Each row is followed by its class.
23,448,-463,518,-171,-291,-77,9,-72,353,-329,-39,-121,-379,-252,-173,-514,-442,0,170,82,152,-538,-93,116,51,249,385,-104,-115,-198,-19,105	<112>
127,203,229,27,-271,-518,16,365,-170,647,-236,254,212,-236,-512,17,-511,407,-324,-182,120,167,-243,254,244,221,-60,219,-299,72,-298,41,-281	<180>
298,164,191,15,-358,-502,32,364,-112,658,-155,254,226,-201,-584,2,-530,329,-242,-181,99,214,-224,326,201,251,-159,290,-300,161,-153,-32,-216	<112>
-50,490,96,-92,-178,-795,15,117,-70,75,-334,-86,-15,-263,-415,26,-359,219,-477,-249,177,53,0,40,3,-19,457,210,155,40,-204,261,-257	<37>
-110,606,65,-24,-200,-828,-174,55,-132,-21,-293,-78,-31,-274,-486,-17,-362,61,-382,-285,171,42,-51,7,11,-135,364,233,225,20,-97,389,-235	<3>
-77,538,93,-101,-179,-786,47,154,-137,57,-365,-38,-17,-276,-361,32,-357,265,-465,-302,192,18,35,17,40,21,405,190,260,75,-216,263,-320	<212>
168,167,263,49,-332,-456,-29,292,-174,710,-172,289,297,-217,-576,-39,-498,314,-296,-134,121,156,-286,231,279,187,-181,304,-310,94,-239,-13,-176	<142>
-80,650,69,-21,-148,-894,-132,132,-152,-2,-295,-53,8,-410,-430,-35,-369,191,-377,-291,156,36,-20,54,-24,-64,368,309,263,78,-73,342,-227	<139>
139,187,254,18,-291,-459,29,303,-221,677,-196,290,226,-295,-580,-79,-494,283,-286,-212,76,167,-230,243,293,157,-152,265,-311,133,-196,-39,-193	<142>
-105,603,19,-46,-220,-884,-131,134,-56,5,-321,-76,-28,-303,-407,15,-398,257,-398,-291,174,19,-6,69,-54,-1,424,299,240,74,-166,297,-251	<112>
102,200,65,100,-300,-412,-126,367,-151,628,-82,226,338,-273,-409,-142,-543,219,-325,-5,112,200,-314,238,196,229,-94,426,-272,62,-350,-148,-46	<2>
82,162,234,59,-345,-422,-72,289,-196,660,-193,263,275,-218,-601,-36,-590,353,-287,-143,127,181,-309,275,264,171,-138,284,-357,98,-211,6,-217	<3>
182,388,-469,544,-240,-316,-16,35,-87,382,-337,-60,-152,-331,-197,-195,-448,-468,-22,245,155,135,-558,-136,128,106,249,410,-81,-138,-196,14,56	<212>
139,223,227,44,-270,-503,-72,293,-154,667,-206,207,230,-215,-517,-68,-496,364,-277,-156,103,146,-235,235,250,109,-147,282,-298,150,-172,-14,-223	<151>
151,588,180,56,-538,-331,-275,83,17,132,-89,-163,132,238,-175,-225,-205,-214,-500,425,499,167,-9,-111,235,240,-74,858,-194,61,-184,-201,102	<112>
156,38,44,-30,-309,-275,-17,413,-156,638,-70,270,278,-176,-429,-138,-374,179,-191,40,134,221,-212,301,135,275,-205,408,-283,85,-206,-73,-81	<142>
129,538,207,-34,-471,-275,-266,121,-40,167,17,-132,118,309,-145,-284,-49,-141,-430,369,539,142,121,-79,147,106,-77,780,-92,92,-37,-136,-1	<199>
-46,536,77,-86,-164,-837,-11,150,-84,91,-338,-103,-39,-307,-420,17,-394,237,-452,-243,185,42,23,63,-41,2,398,290,142,73,-183,240,-265	<37>
215,532,200,27,-530,-398,-241,87,-67,202,-147,-173,84,243,-156,-106,-98,-111,-459,487,496,176,41,-53,159,259,-15,749,-233,37,-64,-68,-94	<3>
26,449,-462,463,-195,-411,35,9,0,360,-370,-18,-170,-437,-284,-239,-529,-288,-28,230,41,186,-546,-6,78,1,317,404,-64,-124,-172,48,-70	<151>
243,126,145,-8,-306,-399,-33,349,-135,626,-141,258,206,-193,-586,-73,-544,254,-275,-102,159,222,-259,289,203,176,-209,353,-384,162,-190,-39,-167	<37>
205,361,-355,477,-270,-473,111,53,17,517,-342,-11,-166,-329,-193,-77,-418,-321,-61,136,62,132,-457,-128,107,49,288,334,56,-116,-267,60,-93	<112>
65,446,-515,538,-215,-332,-21,69,-75,398,-314,-60,-148,-368,-150,-217,-451,-419,-37,219,137,187,-563,-82,80,73,242,454,-77,-172,-263,1,14	<180>
121,117,177,71,-302,-458,-40,296,-138,653,-164,238,257,-245,-575,-61,-527,412,-230,-157,88,206,-328,274,259,115,-107,237,-324,106,-167,21,-240	<151>
52,488,-470,500,-181,-355,-21,42,-71,409,-329,-24,-123,-402,-171,-210,-457,-405,-48,212,95,161,-546,-63,77,27,268,425,-10,-138,-219,40,-27	<180>
81,407,-420,550,-194,-347,0,32,-33,443,-332,-5,-129,-366,-263,-165,-497,-399,-2,183,77,156,-508,-76,83,63,206,420,-86,-106,-229,-43,29	<112>
140,503,268,-33,-460,-327,-302,122,-48,118,12,-144,102,221,-176,-215,-70,-112,-455,360,472,97,113,-98,154,63,-43,764,-75,56,-59,-114,-49	<2>
181,534,209,26,-490,-354,-154,92,7,146,-138,-96,122,198,-167,-281,-153,-88,-454,455,498,180,48,-18,164,221,-88,899,-145,71,-103,-145,-12	<139>
144,595,210,39,-469,-326,-301,53,-40,159,-126,-136,118,214,-119,-251,-148,-157,-513,462,492,129,23,-124,233,187,-83,866,-183,75,-177,-190,27	<2>
-170,556,49,-46,-152,-825,-157,90,-101,31,-322,-107,-8,-348,-359,-51,-371,222,-356,-251,152,9,-4,40,-30,-93,397,317,321,56,-170,346,-253	<137>
1,575,60,-79,-180,-849,7,164,-84,62,-319,-60,-25,-319,-402,32,-432,252,-433,-256,146,39,-16,56,-28,8,416,227,183,37,-229,253,-306	<2>
-223,586,37,-24,-116,-796,-157,94,-147,20,-286,-79,-22,-378,-341,-37,-337,217,-375,-316,139,37,19,28,-15,-146,383,264,303,73,-162,291,-256	<137>
52,432,-486,529,-161,-298,-10,11,-85,411,-336,-13,-148,-389,-213,-194,-507,-376,-5,188,96,142,-534,-41,85,55,299,398,-66,-126,-205,-30,28	<212>
49,498,235,-69,-464,-227,-283,101,-12,142,-57,-98,107,257,-161,-284,-99,-96,-405,388,516,111,130,-87,143,32,-101,834,-53,95,-89,-123,-6	<101>
216,364,-325,527,-221,-474,105,10,-13,508,-374,-51,-197,-347,-175,-120,-429,-378,-23,188,66,102,-456,-123,112,-3,290,278,24,-165,-251,82,-100	<134>
-162,557,0,-54,-206,-781,-89,111,-81,33,-317,-80,11,-290,-368,-118,-382,193,-399,-268,166,52,-59,81,-13,-64,435,310,293,75,-211,277,-241	<199>
165,372,-358,428,-243,-499,113,8,-62,540,-369,-1,-215,-431,-220,-81,-371,-338,-26,192,44,131,-464,-163,163,71,276,299,37,-152,-243,141,-129	<142>
-75,609,72,-4,-203,-899,-97,57,-95,7,-260,-82,-30,-379,-464,-36,-292,141,-375,-277,136,30,-21,52,-44,-90,410,297,255,55,-83,306,-259	<142>
127,567,212,48,-492,-311,-274,70,-14,163,-105,-168,83,173,-125,-225,-146,-178,-463,514,501,161,-10,-171,251,219,-25,841,-230,26,-165,-164,92	<139>
-87,585,62,-53,-218,-817,-127,66,-117,48,-258,-81,-34,-331,-384,-30,-265,119,-398,-244,154,38,-14,-1,41,-37,375,301,216,65,-151,282,-197	<142>
-96,612,51,-18,-196,-856,-128,113,-125,-20,-295,-122,-25,-345,-404,-31,-417,181,-390,-302,176,17,-21,71,-28,-77,430,236,236,49,-144,320,-238	<134>
117,303,-393,467,-150,-418,77,37,-80,534,-308,-51,-146,-382,-112,-63,-369,-341,-94,67,22,120,-437,-113,130,-74,326,234,131,-149,-278,62,-82	<37>
71,455,-424,505,-189,-380,25,41,-72,416,-379,19,-154,-463,-230,-160,-493,-265,-34,232,93,185,-530,-44,82,123,276,450,-132,-97,-213,12,2	<139>
136,54,17,-58,-296,-271,-66,439,-123,657,-62,180,278,-171,-294,-104,-444,221,-219,-10,124,242,-216,263,173,212,-216,346,-217,60,-273,-122,-65	<137>
56,574,269,-19,-501,-306,-278,88,-45,211,-47,-153,143,296,-129,-350,-113,-126,-494,336,530,102,95,-105,198,43,-41,838,-58,75,-85,-168,3	<199>
154,515,241,15,-417,-377,-237,101,-52,207,-104,-123,105,160,-206,-153,-163,-158,-507,433,459,157,34,-104,239,140,-67,733,-192,52,-134,-115,-34	<37>
142,547,157,14,-492,-293,-271,20,19,127,-131,-152,114,203,-121,-239,-112,-182,-442,473,482,166,12,-134,220,161,-18,764,-142,61,-148,-149,60	<101>
49,88,105,66,-286,-350,-108,428,-163,678,-89,205,341,-226,-417,-59,-512,250,-376,11,133,194,-290,247,196,234,-59,368,-306,20,-375,-127,-28	<37>
118,379,-340,457,-225,-477,49,4,-109,527,-393,0,-240,-362,-217,-67,-373,-384,-50,91,39,117,-453,-155,101,-100,340,246,70,-112,-224,192,-193	<3>
135,60,60,-28,-270,-261,-86,352,-99,497,-59,156,292,-205,-426,-59,-488,199,-253,-5,81,222,-291,249,213,243,-61,226,-337,29,-292,-134,-33	<2>
140,180,9,10,-300,-325,-24,383,-116,657,-84,215,306,-123,-308,-96,-434,242,-289,-47,165,220,-232,276,180,281,-156,338,-199,30,-320,-107,-96	<180>
158,451,183,-22,-482,-255,-243,86,-33,84,35,-134,134,254,-168,-267,-46,-102,-414,384,497,169,99,-34,138,124,-44,787,-114,49,1,-145,-25	<2>
139,106,103,-17,-344,-358,-72,378,-98,651,-116,269,293,-120,-427,-18,-413,327,-272,-72,137,196,-196,286,145,239,-128,312,-211,117,-244,-63,-163	<112>
122,516,198,21,-501,-313,-256,114,-35,153,-2,-137,123,256,-156,-224,-80,-71,-449,429,542,133,87,-59,136,180,-5,822,-104,34,-43,-155,-24	<212>
198,485,161,-6,-475,-313,-237,104,-8,118,-66,-128,101,212,-145,-211,-101,-96,-430,501,486,165,51,-69,179,247,-76,792,-180,36,-87,-139,-33	<2>
101,424,-388,560,-197,-374,-7,8,-74,390,-355,-18,-111,-390,-215,-228,-460,-434,-40,246,112,120,-512,-100,101,44,258,401,-51,-124,-201,56,39	<134>
126,151,4,-35,-302,-292,-37,370,-155,663,-86,322,325,-199,-416,-96,-452,220,-268,-22,111,264,-284,323,200,262,-189,345,-286,70,-266,-97,-57	<142>
162,520,180,-16,-435,-303,-254,76,-19,154,-93,-173,54,229,-87,-171,-87,-127,-410,462,499,171,95,-127,205,194,-123,764,-173,63,-109,-125,-6	<137>
153,363,-398,486,-206,-387,96,37,-89,490,-351,-22,-171,-366,-184,-82,-432,-354,-46,143,54,124,-473,-68,109,34,361,284,91,-138,-270,62,-115	<212>
-53,652,12,-43,-184,-871,-107,86,-92,6,-273,-52,-23,-341,-419,5,-367,159,-396,-215,169,44,-23,38,-23,-19,406,244,280,50,-114,299,-284	<212>
102,435,-398,525,-216,-390,-18,4,-59,417,-377,-22,-132,-344,-255,-171,-474,-394,-21,161,81,138,-488,-54,65,16,290,404,-48,-92,-174,12,-26	<112>
150,52,20,15,-317,-317,-82,413,-161,599,-89,257,333,-185,-397,-129,-471,256,-227,-32,148,241,-268,351,154,261,-169,326,-281,99,-236,-45,-77	<134>
52,390,-509,520,-246,-266,-26,45,-57,482,-294,5,-112,-349,-166,-243,-443,-477,-34,302,120,171,-570,-116,126,117,167,528,-78,-200,-328,-32,147	<142>
-4,419,-423,445,-227,-320,-10,15,-42,393,-380,31,-114,-404,-247,-260,-494,-330,-41,245,122,179,-524,-114,128,42,239,485,-35,-102,-266,36,48	<101>
-112,537,147,-128,-170,-753,-32,76,-33,43,-357,-82,-4,-287,-380,2,-353,254,-405,-262,164,4,31,-42,63,-47,370,186,224,66,-223,246,-214	<101>
147,552,241,42,-497,-312,-268,84,-36,177,-116,-155,139,186,-146,-249,-164,-168,-472,452,487,150,-7,-99,223,167,-67,848,-177,52,-137,-168,51	<139>
109,452,-472,527,-142,-348,4,47,-28,431,-338,17,-130,-435,-234,-166,-560,-330,-23,255,51,136,-558,-22,20,69,271,441,-100,-124,-270,-35,-6	<2>
201,559,214,56,-456,-345,-288,69,-44,114,-88,-184,96,178,-135,-151,-88,-198,-445,475,480,183,15,-134,220,204,-18,723,-245,36,-97,-144,49	<139>
71,404,-454,501,-212,-328,-19,2,-55,444,-385,-23,-166,-410,-243,-191,-514,-366,35,270,104,188,-549,-107,134,81,258,426,-120,-138,-255,23,47	<101>
111,359,-466,516,-199,-368,-5,48,-52,439,-347,-48,-174,-361,-253,-194,-489,-402,-44,270,139,175,-535,-84,59,70,269,480,-148,-152,-230,24,36	<37>
-109,567,65,-127,-172,-746,-12,163,-99,24,-374,-78,-44,-325,-395,13,-474,228,-411,-215,174,80,-53,13,16,-32,407,216,109,38,-208,277,-271	<137>
120,185,123,82,-371,-416,-147,357,-142,637,-116,189,318,-201,-471,-88,-536,236,-289,-63,157,210,-307,205,235,249,-107,360,-377,81,-230,-136,-43	<112>
206,160,176,39,-338,-479,-27,334,-146,579,-106,271,322,-241,-522,-24,-498,407,-304,-139,138,233,-249,340,244,287,-170,235,-302,118,-189,-12,-164	<134>
189,203,260,88,-313,-453,-23,293,-128,622,-197,255,274,-240,-599,-58,-600,354,-262,-134,125,187,-324,288,245,153,-133,334,-353,93,-184,-33,-163	<139>
175,429,-442,511,-237,-404,1,67,-66,473,-340,-71,-141,-318,-207,-226,-460,-427,-7,227,127,145,-521,-93,97,88,226,426,-12,-157,-204,50,15	<199>
-112,607,-18,-66,-167,-897,-116,140,-88,22,-228,-128,-37,-411,-371,4,-339,242,-386,-289,106,80,-36,36,13,-70,385,191,250,63,-109,289,-268	<151>
150,177,221,-5,-324,-465,-15,309,-64,653,-217,197,199,-220,-553,-79,-584,409,-272,-76,102,172,-286,255,263,175,-125,303,-395,129,-220,-55,-219	<151>
-139,622,44,-50,-146,-837,-67,91,-89,-78,-336,-103,-26,-405,-378,-42,-358,205,-408,-237,147,45,-12,29,-7,-12,477,266,213,49,-128,272,-193	<139>
156,112,11,10,-314,-238,-74,398,-144,607,-32,248,316,-151,-368,-141,-430,200,-240,-44,156,267,-263,308,131,199,-132,380,-284,83,-222,-133,-7	<139>
